Below is a small trained network, with its code and all its weights. Each question gives an input and a class and asks what happens when units are switched off, that is, made to give their printed mean instead of their output.

import numpy as np


def w(rows, s, z=0):
    codes = np.array(rows[::2]) - 128.0
    scale = np.full(codes.shape[1], s)
    scale[-1] = z or s
    return codes * scale


def f(y):
    return y / 2 * (1 + np.tanh(0.7978845608 * (y + 0.044715 * y**3)))


def log_softmax(a):
    a = a - a.max(-1, keepdims=True)
    return a - np.log(np.exp(a).sum(-1, keepdims=True))


def net(x, mask):
    res = np.array(x, float).reshape(1, 6) / 4 @ E
    y = f(res @ A[0][:, :-1].T + A[0][:, -1])
    res = res + np.where(mask, y, B[0][:, -1]) @ B[0][:, :-1]
    return log_softmax(res[-1] @ U[:, :-1].T + U[:, -1])


A, B = {}, {}
E = w([
[235,78,173,92,152],'x0',
[80,115,172,83,254],'x1',
[182,122,57,235,126],'x2',
[94,101,220,178,79],'x3',
[105,12,134,100,96],'x4',
[124,52,73,114,173],'x5',
],0.0069)
A[0] = w([
[166,105,105,219,175,94],'neuron 1',
[104,175,74,150,72,252],'neuron 2',
[105,70,107,72,114,145],'neuron 3',
[164,100,93,94,142,99],'neuron 4',
[180,46,149,138,111,162],'neuron 5',
[196,176,254,191,160,229],'neuron 6',
[249,133,132,92,137,219],'neuron 7',
[161,158,105,48,84,243],'neuron 8',
[179,41,118,145,75,222],'neuron 9',
[102,146,159,91,96,253],'neuron 10',
[116,129,116,85,193,143],'neuron 11',
[96,114,66,57,130,196],'neuron 12',
[123,31,143,111,145,134],'neuron 13',
[106,86,179,118,200,189],'neuron 14',
[178,103,195,81,152,219],'neuron 15',
[86,135,152,245,84,157],'neuron 16',
[158,83,142,177,101,227],'neuron 17',
[68,148,216,87,134,255],'neuron 18',
[230,84,134,120,239,184],'neuron 19',
[103,175,73,172,149,230],'neuron 20',
[114,159,123,44,167,243],'neuron 21',
[110,168,162,101,90,237],'neuron 22',
[146,97,219,144,114,117],'neuron 23',
[79,58,64,96,151,239],'neuron 24',
],0.01,0.0033)
B[0] = w([
[51,151,110,92,172,179],'neuron 1',
[132,123,101,188,92,222],'neuron 2',
[57,116,103,69,129,185],'neuron 3',
[119,67,91,51,152,155],'neuron 4',
[177,58,32,119,174,207],'neuron 5',
[91,168,109,175,144,234],'neuron 6',
[100,82,62,140,83,216],'neuron 7',
[78,116,143,90,2,188],'neuron 8',
[93,78,49,140,129,235],'neuron 9',
[135,172,148,160,48,192],'neuron 10',
[68,77,72,168,131,188],'neuron 11',
[55,132,143,66,90,186],'neuron 12',
[87,80,123,125,130,214],'neuron 13',
[124,149,68,159,111,226],'neuron 14',
[153,137,84,192,101,225],'neuron 15',
[187,110,55,216,187,228],'neuron 16',
[121,92,31,149,128,200],'neuron 17',
[144,176,110,163,102,242],'neuron 18',
[119,104,42,165,87,254],'neuron 19',
[101,142,70,150,112,205],'neuron 20',
[137,180,109,142,88,219],'neuron 21',
[128,164,154,163,34,191],'neuron 22',
[97,139,156,183,147,181],'neuron 23',
[44,55,96,60,44,226],'neuron 24',
],0.0064,0.0068)
U = w([
[199,139,159,58,195,2],'0',
[66,58,90,46,118,126],'1',
[195,100,68,197,117,215],'2',
[127,204,196,162,248,165],'3',
[203,99,242,60,184,36],'4',
[112,189,160,79,1,208],'5',
[214,87,219,98,255,6],'6',
],0.0089,0.0026)

Each question gives the input, the list of numbers given to net, and the class t.
The units are the neurons (one row each of A and B). Each row of codes is followed by its name. A weight is (code - 128) times the scale printed after its matrix; where a second scale follows, it is the last column's (A, B and U).
mask holds one flag per neuron, in row order. A switched-off neuron (its flag False) gives its mean, the last column of its row in B, instead of its output. The means were averaged over made-up inputs and are rounded, as every weight is.
A unit's drop is (log p(t) with every unit on - log p(t) with that unit switched off) / (log p(t) with every unit on - log p(t) with every unit switched off).
The circuit of an input: a set's keep is (log p(t) with only the set's units on - log p(t) with every unit switched off) / (log p(t) with every unit on - log p(t) with every unit switched off). Starting from the 12 units with the biggest drops (on a tie, the unit counted first), units are removed one at a time, each time the one whose removal leaves the highest keep (on an exact tie, the one counted first), for as long as the keep stays at least 0.8.
units of the circuit, in order: the units of the circuit, biggest drop first
k most important neurons: the k neurons with the biggest drops, biggest first
drop when u is switched off: that unit's drop, to one decimal
input [-3,-6,-2,7,8,-3], class 2: units of the circuit, in order -> neuron 16
input [8,-6,-5,7,7,-3], class 2: units of the circuit, in order -> neuron 5; neuron 15
input [5,3,-3,7,-4,-2], class 3: units of the circuit, in order -> neuron 24; neuron 6; neuron 23
input [-4,8,0,-1,-7,-7], class 3: units of the circuit, in order -> neuron 24; neuron 19
input [0,5,1,-4,-1,-3], class 5: units of the circuit, in order -> neuron 16; neuron 5
input [5,3,-5,-7,-6,-4], class 5: units of the circuit, in order -> neuron 8; neuron 21
input [-2,-5,-5,-5,8,-2], class 5: 2 most important neurons -> neuron 8; neuron 10
input [5,-8,1,-7,3,-4], class 1: 2 most important neurons -> neuron 8; neuron 16
input [2,7,-8,7,8,-3], class 5: 2 most important neurons -> neuron 18; neuron 10
input [5,1,4,3,-2,8], class 1: 2 most important neurons -> neuron 16; neuron 1
input [-2,-6,-1,-8,-8,3], class 5: 2 most important neurons -> neuron 8; neuron 16
input [7,-8,-4,-7,3,-4], class 1: drop when neuron 5 is switched off -> 0.3
input [4,4,-3,-2,-3,-4], class 5: drop when neuron 12 is switched off -> -0.1
input [-3,0,-7,-8,-8,6], class 5: most important neuron -> neuron 21
input [-4,-3,-7,-8,2,4], class 5: drop when neuron 5 is switched off -> 0.3
